Below is a small trained network, with its code and all its weights. Each question gives an input and a target symbol and asks what happens when units are switched off, that is, made to give their printed mean instead of their output.

import numpy as np


def w(rows, s, z=0):
    codes = np.array(rows[::2]) - 128.0
    scale = np.full(codes.shape[1], s)
    scale[-1] = z or s
    return codes * scale


def f(y):
    return y / 2 * (1 + np.tanh(0.7978845608 * (y + 0.044715 * y**3)))


def softmax(a):
    e = np.exp(a - a.max(-1, keepdims=True))
    return e / e.sum(-1, keepdims=True)


def log_softmax(a):
    a = a - a.max(-1, keepdims=True)
    return a - np.log(np.exp(a).sum(-1, keepdims=True))


def net(x, mask):
    ids = ['βγδεηθλμξπστφψω'.index(c) for c in x.split()]
    T = len(ids)
    res = E[ids] + P[:T]
    u = 0
    for l in range(2):
        q, k, v = (res @ M[l].T for M in (Q, K, V))
        z = softmax(np.where(np.tri(T) > 0, q @ k.T / 2**0.5, -1e9)) @ v
        res = res + np.where(mask[u], z, O[l][:, -1]) @ O[l][:, :-1]
        u += 1
        y = f(res @ A[l][:, :-1].T + A[l][:, -1])
        res = res + np.where(mask[u : u + 12], y, B[l][:, -1]) @ B[l][:, :-1]
        u += 12
    return log_softmax(res[-1] @ U[:, :-1].T + U[:, -1])


Q, K, V, O, A, B = {}, {}, {}, {}, {}, {}
E = w([
[134,127,138,131,168,137,132,114,128,183],'β',
[67,136,168,96,148,122,110,130,124,74],'γ',
[107,64,91,145,123,148,173,155,212,167],'δ',
[64,169,131,87,187,119,114,166,125,76],'ε',
[110,132,112,120,114,164,117,95,142,160],'η',
[77,141,6,193,167,99,87,180,130,108],'θ',
[131,158,110,121,188,130,121,124,165,156],'λ',
[86,137,155,96,176,128,164,99,165,105],'μ',
[117,129,164,137,165,125,129,112,117,147],'ξ',
[91,98,152,190,95,53,117,166,122,125],'π',
[113,42,99,134,175,98,167,182,196,119],'σ',
[107,155,125,132,163,146,107,107,114,155],'τ',
[130,151,85,207,123,110,185,148,185,127],'φ',
[89,133,74,208,80,130,71,137,148,178],'ψ',
[47,55,136,144,62,154,143,116,171,133],'ω',
],0.013)
P = w([
[201,89,126,64,133,195,88,57,114,92],'0',
[20,166,77,29,179,36,193,129,108,186],'1',
[132,206,248,118,197,179,66,163,182,80],'2',
[35,145,93,71,172,22,212,149,119,193],'3',
[125,183,245,151,197,169,67,156,193,76],'4',
[32,119,82,100,153,28,211,165,119,190],'5',
[106,154,238,174,195,175,71,155,201,72],'6',
[27,90,82,123,145,16,228,174,114,192],'7',
[95,131,238,201,188,183,90,153,207,64],'8',
[44,67,82,153,135,8,235,188,122,197],'9',
[89,112,236,235,186,186,93,149,215,52],'10',
[38,35,67,174,118,1,252,198,124,187],'11',
[65,77,230,245,167,203,97,171,209,47],'12',
[31,54,78,128,137,31,240,167,123,220],'13',
],0.0082)
Q[0] = w([
[104,191,255,236,226,252,27,113,219,4],'0.h1',
[254,168,83,53,57,135,144,102,53,109],'0.h1',
],0.0079)
K[0] = w([
[71,98,138,255,89,81,177,205,230,122],'0.h1',
[125,237,202,60,194,89,194,121,95,166],'0.h1',
],0.0094)
V[0] = w([
[171,177,25,193,91,158,137,148,207,165],'0.h1',
[139,166,63,145,196,78,148,156,78,2],'0.h1',
],0.0084)
O[0] = w([
[148,210,152,113,86,173,171,221,164,209,159],'0.h1',
[120,178,60,139,161,132,229,153,86,2,2],'0.h1',
],0.0084,0.00081)
A[0] = w([
[254,136,79,61,71,211,108,81,117,176,103],'0.n1',
[133,184,173,136,165,204,89,107,178,132,121],'0.n2',
[110,85,112,193,146,164,133,108,214,138,255],'0.n3',
[145,105,196,180,117,186,41,103,85,100,134],'0.n4',
[221,134,122,158,119,140,50,76,36,168,80],'0.n5',
[124,177,151,162,131,203,156,141,131,105,140],'0.n6',
[157,159,119,175,86,140,43,104,52,78,149],'0.n7',
[202,176,200,136,73,174,65,162,189,146,91],'0.n8',
[187,75,154,117,177,158,116,65,90,152,176],'0.n9',
[131,109,167,90,58,231,108,39,135,57,86],'0.n10',
[72,123,124,120,54,102,119,137,69,120,239],'0.n11',
[243,131,156,137,208,156,90,99,42,161,88],'0.n12',
],0.0089,0.008)
B[0] = w([
[104,98,52,77,47,255,177,66,252,196,128],'0.n1',
[51,201,126,161,106,227,61,106,109,115,175],'0.n2',
[85,184,203,129,205,99,111,227,103,108,252],'0.n3',
[148,209,139,202,151,76,102,69,169,167,151],'0.n4',
[189,139,65,185,161,187,127,96,221,251,125],'0.n5',
[214,166,161,166,120,188,153,169,108,126,160],'0.n6',
[194,146,86,249,165,227,147,78,59,129,126],'0.n7',
[60,74,195,129,125,214,180,98,172,62,167],'0.n8',
[168,127,141,66,148,30,157,142,224,89,145],'0.n9',
[171,235,193,33,117,85,155,58,32,173,133],'0.n10',
[181,201,139,180,216,83,191,124,98,191,179],'0.n11',
[164,70,43,149,33,184,10,197,177,239,127],'0.n12',
],0.0074,0.013)
Q[1] = w([
[156,38,5,85,21,62,187,30,126,223],'1.h1',
[188,150,215,203,50,236,43,160,136,2],'1.h1',
],0.0076)
K[1] = w([
[126,188,124,31,113,145,105,53,113,130],'1.h1',
[2,136,131,217,118,91,123,229,72,144],'1.h1',
],0.0077)
V[1] = w([
[141,224,127,240,91,124,106,59,49,192],'1.h1',
[108,103,2,175,137,186,55,157,159,165],'1.h1',
],0.008)
O[1] = w([
[120,122,44,103,28,63,179,213,201,41,147],'1.h1',
[115,105,251,162,68,105,69,195,3,2,3],'1.h1',
],0.0077,0.0056)
A[1] = w([
[160,154,173,150,178,219,61,86,147,174,130],'1.n1',
[128,165,38,122,182,91,161,123,117,111,225],'1.n2',
[72,119,194,94,99,87,128,104,99,116,218],'1.n3',
[77,118,35,79,89,149,222,145,108,175,47],'1.n4',
[98,124,86,201,169,137,203,53,130,146,29],'1.n5',
[168,112,134,71,2,108,128,180,113,111,24],'1.n6',
[211,43,67,151,113,161,139,90,189,181,19],'1.n7',
[56,105,141,129,76,208,104,82,182,145,70],'1.n8',
[232,209,86,225,118,123,89,83,119,84,76],'1.n9',
[135,11,143,124,55,125,63,166,54,56,2],'1.n10',
[142,148,194,156,158,211,75,139,111,62,147],'1.n11',
[119,153,88,128,148,108,101,119,226,69,127],'1.n12',
],0.0082,0.0084)
B[1] = w([
[119,135,72,45,51,35,164,153,165,53,250],'1.n1',
[101,57,170,163,76,164,177,66,151,158,237],'1.n2',
[119,127,54,185,162,160,66,157,154,97,185],'1.n3',
[241,164,97,104,99,140,27,199,124,115,176],'1.n4',
[142,156,126,69,110,206,52,83,51,42,185],'1.n5',
[103,134,2,95,59,97,174,26,102,197,136],'1.n6',
[92,199,101,200,239,103,109,146,152,8,158],'1.n7',
[37,106,167,161,139,218,92,170,185,54,162],'1.n8',
[115,187,38,247,155,133,72,92,77,199,137],'1.n9',
[136,225,196,96,34,167,124,14,161,164,150],'1.n10',
[197,49,79,127,141,125,137,120,52,197,245],'1.n11',
[131,81,210,86,123,150,84,124,72,163,199],'1.n12',
],0.008,0.018)
U = w([
[127,137,238,148,106,210,74,120,93,75,84],'β',
[218,70,109,113,96,125,66,144,113,63,74],'γ',
[208,114,59,83,157,31,155,155,102,120,106],'δ',
[134,23,142,115,99,200,152,57,74,187,96],'ε',
[93,254,180,105,191,58,29,189,165,69,75],'η',
[180,224,124,98,103,177,240,173,167,107,221],'θ',
[186,80,103,184,174,148,116,144,46,95,102],'λ',
[102,189,87,160,178,170,105,90,118,78,112],'μ',
[63,24,25,169,143,101,153,122,156,41,107],'ξ',
[200,52,164,106,51,85,103,143,159,207,126],'π',
[106,144,212,63,148,103,172,71,88,89,134],'σ',
[94,205,95,152,66,113,153,109,179,50,80],'τ',
[54,132,201,166,167,160,189,59,165,248,254],'φ',
[87,178,73,115,67,156,80,135,95,214,114],'ψ',
[181,173,128,134,155,102,63,135,192,234,148],'ω',
],0.0073,0.0055)

Each question gives the input, a string of symbols that net reads in full, and the target symbol t.
The units are the heads (2 rows each of Q, K, V and O) and the neurons (one row each of A and B). Each row of codes is followed by its name. A weight is (code - 128) times the scale printed after its matrix; where a second scale follows, it is the last column's (O, A, B and U).
mask holds one flag per unit, layer by layer, with each layer's heads first. A switched-off unit (its flag False) gives its mean, the last column of its rows in O or B, instead of its output. The means were averaged over made-up inputs and are rounded, as every weight is.
A unit's drop is (log p(t) with every unit on - log p(t) with that unit switched off) / (log p(t) with every unit on - log p(t) with every unit switched off).
The circuit of an input: a set's keep is (log p(t) with only the set's units on - log p(t) with every unit switched off) / (log p(t) with every unit on - log p(t) with every unit switched off). Starting from the 12 units with the biggest drops (on a tie, the unit counted first), units are removed one at a time, each time the one whose removal leaves the highest keep (on an exact tie, the one counted first), for as long as the keep stays at least 0.8.
units of the circuit, in order: the units of the circuit, biggest drop first
most important unit: the unit with the biggest drop
top k neurons: the k neurons with the biggest drops, biggest first
top k neurons in layer l: the k neurons of layer l with the biggest drops, biggest first
input μ ξ π γ θ θ ξ φ ε, target θ: top neuron : 0.n3
input ξ π ψ γ ξ λ ξ σ β δ λ ξ, target ξ: top 3 neurons in layer 0 : 0.n9, 0.n10, 0.n12
input μ θ ξ τ η, target λ: units of the circuit, in order : 1.h1, 0.h1, 1.n11, 0.n6
input μ δ β τ ξ, target ξ: top 2 neurons : 1.n1, 1.n11
input ε η ξ ψ ψ, target β: units of the circuit, in order : 0.n8, 0.h1, 1.n8
input φ φ τ π σ γ ξ π φ η, target φ: units of the circuit, in order : 1.n1, 1.n4
input π μ φ β μ φ β ξ δ ω, target π: top 2 neurons in layer 0 : 0.n7, 0.n4
input φ β δ τ, target φ: units of the circuit, in order : 1.n1, 1.n4
input ε π ψ λ ω γ η γ, target ε: top 2 neurons : 1.n2, 0.n10
input β ξ ε λ, target β: top 2 neurons : 0.n9, 1.n10
input γ π δ φ γ ψ μ γ γ ξ ξ λ, target γ: top 3 neurons : 1.n4, 0.n10, 0.n7
input π δ ψ γ τ, target β: top 3 neurons : 0.n8, 0.n2, 1.n8
input μ μ ξ λ β μ φ π γ ξ τ θ μ, target λ: units of the circuit, in order : 1.n11, 1.h1, 0.n6, 0.h1
input σ φ θ λ θ ξ ψ φ, target σ: most important unit : 1.h1
input β β μ φ θ ξ, target β: units of the circuit, in order : 1.h1, 0.n12, 0.n5, 0.h1
input μ ξ γ, target μ: units of the circuit, in order : 1.n9, 0.h1, 0.n7
input β ξ σ λ γ η ξ ψ δ τ μ ω ξ, target η: units of the circuit, in order : 1.n2, 0.n3
input μ ω δ, target ξ: top 4 neurons : 1.n1, 0.n8, 1.n11, 1.n8
input μ η ω μ μ μ λ φ τ ω ε δ λ, target ξ: top 4 neurons : 1.n1, 1.n11, 0.n8, 1.n8
input η ε μ μ θ δ τ ε, target η: units of the circuit, in order : 1.n11
input μ ω η ω λ σ μ λ, target μ: top 3 neurons : 1.n7, 0.n10, 1.n5
input λ ξ ξ σ μ γ γ ψ γ ξ γ β μ, target β: top 2 neurons in layer 0 : 0.n11, 0.n8
input τ ξ ε ω π η φ θ μ φ λ φ μ φ, target τ: top 2 neurons : 0.n12, 0.n5
input ξ θ ξ μ σ θ β λ, target ξ: top 4 neurons in layer 0 : 0.n12, 0.n9, 0.n10, 0.n5
input μ π ξ γ λ γ μ μ β η β θ γ δ, target μ: top 3 neurons in layer 1 : 1.n7, 1.n5, 1.n2
input π τ γ θ θ π μ μ φ η β, target θ: units of the circuit, in order : 0.h1, 0.n6
input β τ λ ω ψ θ ξ μ γ φ η, target θ: units of the circuit, in order : 0.h1
